Below is a small trained network, with its code and all its weights. Each question gives an input and a class and asks what happens when units are switched off, that is, made to give their printed mean instead of their output.

import numpy as np


def w(rows, s, z=0):
    codes = np.array(rows[::2]) - 128.0
    scale = np.full(codes.shape[1], s)
    scale[-1] = z or s
    return codes * scale


def f(y):
    return np.maximum(y, 0)


def log_softmax(a):
    a = a - a.max(-1, keepdims=True)
    return a - np.log(np.exp(a).sum(-1, keepdims=True))


def net(x, mask):
    res = np.array(x, float).reshape(1, 4) / 4 @ E
    y = f(res @ A[0][:, :-1].T + A[0][:, -1])
    res = res + np.where(mask, y, B[0][:, -1]) @ B[0][:, :-1]
    return log_softmax(res[-1] @ U[:, :-1].T + U[:, -1])


A, B = {}, {}
E = w([
[127,124,137,132,136,119],'x0',
[180,239,180,111,43,46],'x1',
[216,48,101,240,78,58],'x2',
[2,81,203,171,70,140],'x3',
],0.0076)
A[0] = w([
[153,74,149,134,180,166,224],'n1',
[49,100,207,99,75,171,129],'n2',
[156,161,119,162,28,38,98],'n3',
[180,87,37,153,98,84,86],'n4',
[188,89,100,207,74,96,116],'n5',
[88,119,182,61,104,125,19],'n6',
[187,118,96,111,228,108,197],'n7',
[180,202,202,85,28,92,71],'n8',
[101,145,112,44,148,201,58],'n9',
[138,54,42,114,183,175,92],'n10',
[65,59,186,200,64,79,129],'n11',
[118,69,87,194,187,214,59],'n12',
[214,164,78,58,153,58,181],'n13',
[88,254,169,69,137,117,173],'n14',
[197,151,21,75,194,94,75],'n15',
[179,54,157,147,136,96,229],'n16',
[154,35,133,187,81,60,65],'n17',
[102,189,161,66,169,151,36],'n18',
[178,90,122,214,89,73,64],'n19',
[117,28,95,114,155,185,34],'n20',
[121,142,132,109,137,142,255],'n21',
],0.0098,0.0082)
B[0] = w([
[64,83,102,185,138,64,214],'n1',
[190,135,246,175,86,181,198],'n2',
[89,51,154,141,123,47,212],'n3',
[73,146,177,110,175,202,184],'n4',
[68,105,90,97,211,179,208],'n5',
[168,46,181,58,181,211,143],'n6',
[126,157,217,180,77,158,226],'n7',
[140,7,131,84,114,27,216],'n8',
[85,76,106,87,219,189,176],'n9',
[114,31,159,147,116,63,199],'n10',
[208,168,251,165,96,193,213],'n11',
[207,34,182,39,77,47,190],'n12',
[94,86,210,181,107,156,244],'n13',
[68,57,114,162,207,125,236],'n14',
[227,124,254,106,29,209,205],'n15',
[53,100,103,179,185,153,225],'n16',
[112,108,120,64,207,215,190],'n17',
[162,63,173,52,222,148,165],'n18',
[122,85,102,58,222,161,189],'n19',
[119,12,170,80,104,32,172],'n20',
[18,136,62,233,166,119,222],'n21',
],0.0082,0.011)
U = w([
[124,115,115,64,194,171,87],'0',
[143,83,142,96,115,36,66],'1',
[192,144,194,132,87,190,70],'2',
[115,124,123,164,147,113,239],'3',
[106,167,84,179,128,102,195],'4',
[217,224,31,28,45,26,1],'5',
[231,246,18,24,4,195,1],'6',
],0.013,0.0099)

Each question gives the input, the list of numbers given to net, and the class t.
The units are the neurons (one row each of A and B). Each row of codes is followed by its name. A weight is (code - 128) times the scale printed after its matrix; where a second scale follows, it is the last column's (A, B and U).
mask holds one flag per neuron, in row order. A switched-off neuron (its flag False) gives its mean, the last column of its row in B, instead of its output. The means were averaged over made-up inputs and are rounded, as every weight is.
A unit's drop is (log p(t) with every unit on - log p(t) with that unit switched off) / (log p(t) with every unit on - log p(t) with every unit switched off).
The circuit of an input: a set's keep is (log p(t) with only the set's units on - log p(t) with every unit switched off) / (log p(t) with every unit on - log p(t) with every unit switched off). Starting from the 12 units with the biggest drops (on a tie, the unit counted first), units are removed one at a time, each time the one whose removal leaves the highest keep (on an exact tie, the one counted first), for as long as the keep stays at least 0.8.
units of the circuit, in order: the units of the circuit, biggest drop first
unit that matters most: the unit with the biggest drop
top k neurons: the k neurons with the biggest drops, biggest first
drop of u: that unit's drop, to one decimal
input [0,-4,0,7], class 2: unit that matters most -> n11
input [4,-5,-2,2], class 1: units of the circuit, in order -> (n12; n20)
input [4,-7,5,5], class 1: top 2 neurons -> (n12; n20)
input [1,-5,7,-2], class 0: units of the circuit, in order -> (n17; n19)
input [8,-3,7,8], class 2: top 2 neurons -> (n11; n2)
input [-5,4,8,-7], class 0: top 2 neurons -> (n5; n19)
input [-1,6,7,-5], class 0: units of the circuit, in order -> (n5; n19)
input [-6,-6,-1,2], class 1: units of the circuit, in order -> (n12; n20)
input [-5,-7,-6,-8], class 2: top 3 neurons -> (n15; n7; n8)
input [2,-2,8,-8], class 0: top 2 neurons -> (n5; n19)
input [-4,-4,-4,-6], class 2: top 2 neurons -> (n15; n7)
input [7,-2,-5,-4], class 3: top 3 neurons -> (n17; n19; n5)
input [-6,4,-2,7], class 2: top 2 neurons -> (n2; n11)
input [-3,-5,3,-4], class 1: units of the circuit, in order -> (n12)
input [0,-6,-5,-8], class 2: top 3 neurons -> (n15; n7; n8)
input [2,-4,1,7], class 2: top 2 neurons -> (n11; n2)
input [-7,-8,6,-6], class 1: top 2 neurons -> (n12; n10)
input [0,-3,5,-8], class 2: drop of n15 -> 0.9
input [-4,-5,6,3], class 0: drop of n6 -> 0.0
input [1,8,8,-7], class 0: drop of n17 -> 0.3
input [4,-7,2,-7], class 1: units of the circuit, in order -> (n12)
input [-1,-8,6,-2], class 1: drop of n10 -> 0.5
